Below are the code and all the weights of a small trained network. Each question names an input and a target symbol and asks about switching units off, where a switched-off unit gives its printed mean instead of its output.

import numpy as np


def w(rows, s, z=0):
    codes = np.array(rows[::2]) - 128.0
    scale = np.full(codes.shape[1], s)
    scale[-1] = z or s
    return codes * scale


def f(y):
    return y / 2 * (1 + np.tanh(0.7978845608 * (y + 0.044715 * y**3)))


def softmax(a):
    e = np.exp(a - a.max(-1, keepdims=True))
    return e / e.sum(-1, keepdims=True)


def log_softmax(a):
    a = a - a.max(-1, keepdims=True)
    return a - np.log(np.exp(a).sum(-1, keepdims=True))


def net(x, mask):
    ids = ['ΔΠζηλξτ'.index(c) for c in x.split()]
    T = len(ids)
    res = E[ids] + P[:T]
    r = res
    for j in range(3):
        rows = slice(2 * j, 2 * j + 2)
        q, k, v = (r @ M[0][rows].T for M in (Q, K, V))
        z = softmax(np.where(np.tri(T) > 0, q @ k.T / 2**0.5, -1e9)) @ v
        o = O[0][rows]
        res = res + np.where(mask[j], z, o[:, -1]) @ o[:, :-1]
    y = f(res @ A[0][:, :-1].T + A[0][:, -1])
    res = res + np.where(mask[3:7], y, B[0][:, -1]) @ B[0][:, :-1]
    return log_softmax(res[-1] @ U[:, :-1].T + U[:, -1])


Q, K, V, O, A, B = {}, {}, {}, {}, {}, {}
E = w([
[144,249,142,193],'Δ',
[206,126,99,192],'Π',
[196,135,139,138],'ζ',
[196,101,97,131],'η',
[17,210,17,94],'λ',
[155,137,159,77],'ξ',
[141,79,135,85],'τ',
],0.017)
P = w([
[207,1,232,247],'0',
[181,55,189,147],'1',
[198,71,183,156],'2',
[203,81,180,157],'3',
[180,110,151,126],'4',
[177,132,139,109],'5',
[179,148,129,101],'6',
[175,166,109,90],'7',
[183,188,99,86],'8',
[158,202,95,67],'9',
[179,205,82,68],'10',
[173,205,92,55],'11',
[193,220,80,60],'12',
[174,214,71,62],'13',
],0.0067)
Q[0] = w([
[42,157,41,79],'head 1',
[106,64,210,186],'head 1',
[53,150,55,228],'head 2',
[110,16,37,131],'head 2',
[247,200,44,158],'head 3',
[2,145,128,245],'head 3',
],0.0087)
K[0] = w([
[87,217,18,128],'head 1',
[156,96,169,198],'head 1',
[102,142,57,66],'head 2',
[95,229,102,157],'head 2',
[107,211,101,158],'head 3',
[143,7,151,126],'head 3',
],0.011)
V[0] = w([
[112,157,144,83],'head 1',
[144,145,118,176],'head 1',
[190,57,147,117],'head 2',
[87,53,79,108],'head 2',
[108,194,165,178],'head 3',
[90,93,8,189],'head 3',
],0.015)
O[0] = w([
[117,79,124,159,107],'head 1',
[197,249,99,116,140],'head 1',
[103,110,74,161,254],'head 2',
[144,83,144,82,77],'head 2',
[61,209,178,156,192],'head 3',
[153,159,185,34,173],'head 3',
],0.013,0.008)
A[0] = w([
[168,143,177,61,85],'neuron 1',
[252,17,61,80,26],'neuron 2',
[254,204,51,177,52],'neuron 3',
[103,46,105,110,253],'neuron 4',
],0.009,0.0048)
B[0] = w([
[172,106,53,140,201],'neuron 1',
[73,251,96,117,211],'neuron 2',
[52,48,140,69,254],'neuron 3',
[240,198,138,126,167],'neuron 4',
],0.011)
U = w([
[103,143,248,164,158],'Δ',
[84,41,151,63,65],'Π',
[128,23,102,134,138],'ζ',
[104,142,71,82,110],'η',
[214,159,254,32,186],'λ',
[215,80,89,214,221],'ξ',
[208,189,106,169,1],'τ',
],0.0063,0.0077)

Each question gives the input, a string of symbols that net reads in full, and the target symbol t.
The units are the heads (2 rows each of Q, K, V and O) and the neurons (one row each of A and B). Each row of codes is followed by its name. A weight is (code - 128) times the scale printed after its matrix; where a second scale follows, it is the last column's (O, A, B and U).
mask holds one flag per unit, heads first, then neurons. A switched-off unit (its flag False) gives its mean, the last column of its rows in O or B, instead of its output. The means were averaged over made-up inputs and are rounded, as every weight is.
A unit's drop is (log p(t) with every unit on - log p(t) with that unit switched off) / (log p(t) with every unit on - log p(t) with every unit switched off).
The circuit of an input: a set's keep is (log p(t) with only the set's units on - log p(t) with every unit switched off) / (log p(t) with every unit on - log p(t) with every unit switched off). Starting from all 7 units, units are removed one at a time, each time the one whose removal leaves the highest keep (on an exact tie, the one counted first), for as long as the keep stays at least 0.8.
circuit, biggest first: the units of the circuit, biggest drop first
top k neurons: the k neurons with the biggest drops, biggest first
which heads matter: for each layer, one digit per head in row order, 1 if its drop is at least 0.15 and else 0, layers parted by /
drop of u: that unit's drop, to one decimal
input ξ ζ τ, target ξ: which heads matter => 001
input ξ Π η ζ η τ ξ ξ τ ζ, target ξ: circuit, biggest first => (head 3)
input η η η η η ξ ζ, target ζ: circuit, biggest first => (neuron 3; head 3)
input η η ζ Δ λ λ ξ ξ Δ ξ η Δ Π, target Δ: circuit, biggest first => (head 3; neuron 1)
input ζ ζ ξ Δ Π η Δ τ, target Δ: circuit, biggest first => (head 3; neuron 1)
input ζ ζ ξ ξ, target ζ: circuit, biggest first => (head 3; neuron 3; head 2)
input ζ η ζ Π η ξ Π ζ Π ζ Π, target ζ: circuit, biggest first => (neuron 3; neuron 2)
input η ξ ξ λ ξ ξ η ξ η τ, target λ: circuit, biggest first => (head 3; neuron 3)
input η η ζ η, target η: circuit, biggest first => (neuron 2; head 3; neuron 3)
input η ζ ξ Π η ξ ξ η η τ, target ξ: top 2 neurons => (neuron 4; neuron 3)
input ξ η η η τ, target τ: which heads matter => 001
input η η η Π Π Π η ζ, target Π: circuit, biggest first => (neuron 3; head 1; neuron 4; head 3)
input τ η η ξ, target τ: which heads matter => 011
input τ ξ η ξ ξ τ η ξ, target ξ: top 2 neurons => (neuron 4; neuron 3)
input ξ ζ Π ζ η η λ η τ Π ξ τ, target λ: top 2 neurons => (neuron 3; neuron 2)
input τ τ η η ξ η η ξ Δ Π τ τ, target Δ: top neuron => (neuron 1)
input η ζ Δ η η Π, target Δ: top 2 neurons => (neuron 1; neuron 3)
input ξ Π η η η η η η η Δ, target Δ: top 2 neurons => (neuron 1; neuron 2)
input τ ζ Π η Π η ζ τ Π ζ, target ζ: top 3 neurons => (neuron 3; neuron 2; neuron 4)
input λ ξ ξ λ ξ ξ η λ ζ, target λ: circuit, biggest first => (head 3)
input η ξ Π, target ζ: top 2 neurons => (neuron 3; neuron 4)
input ζ η η η, target η: drop of neuron 3 => 0.2
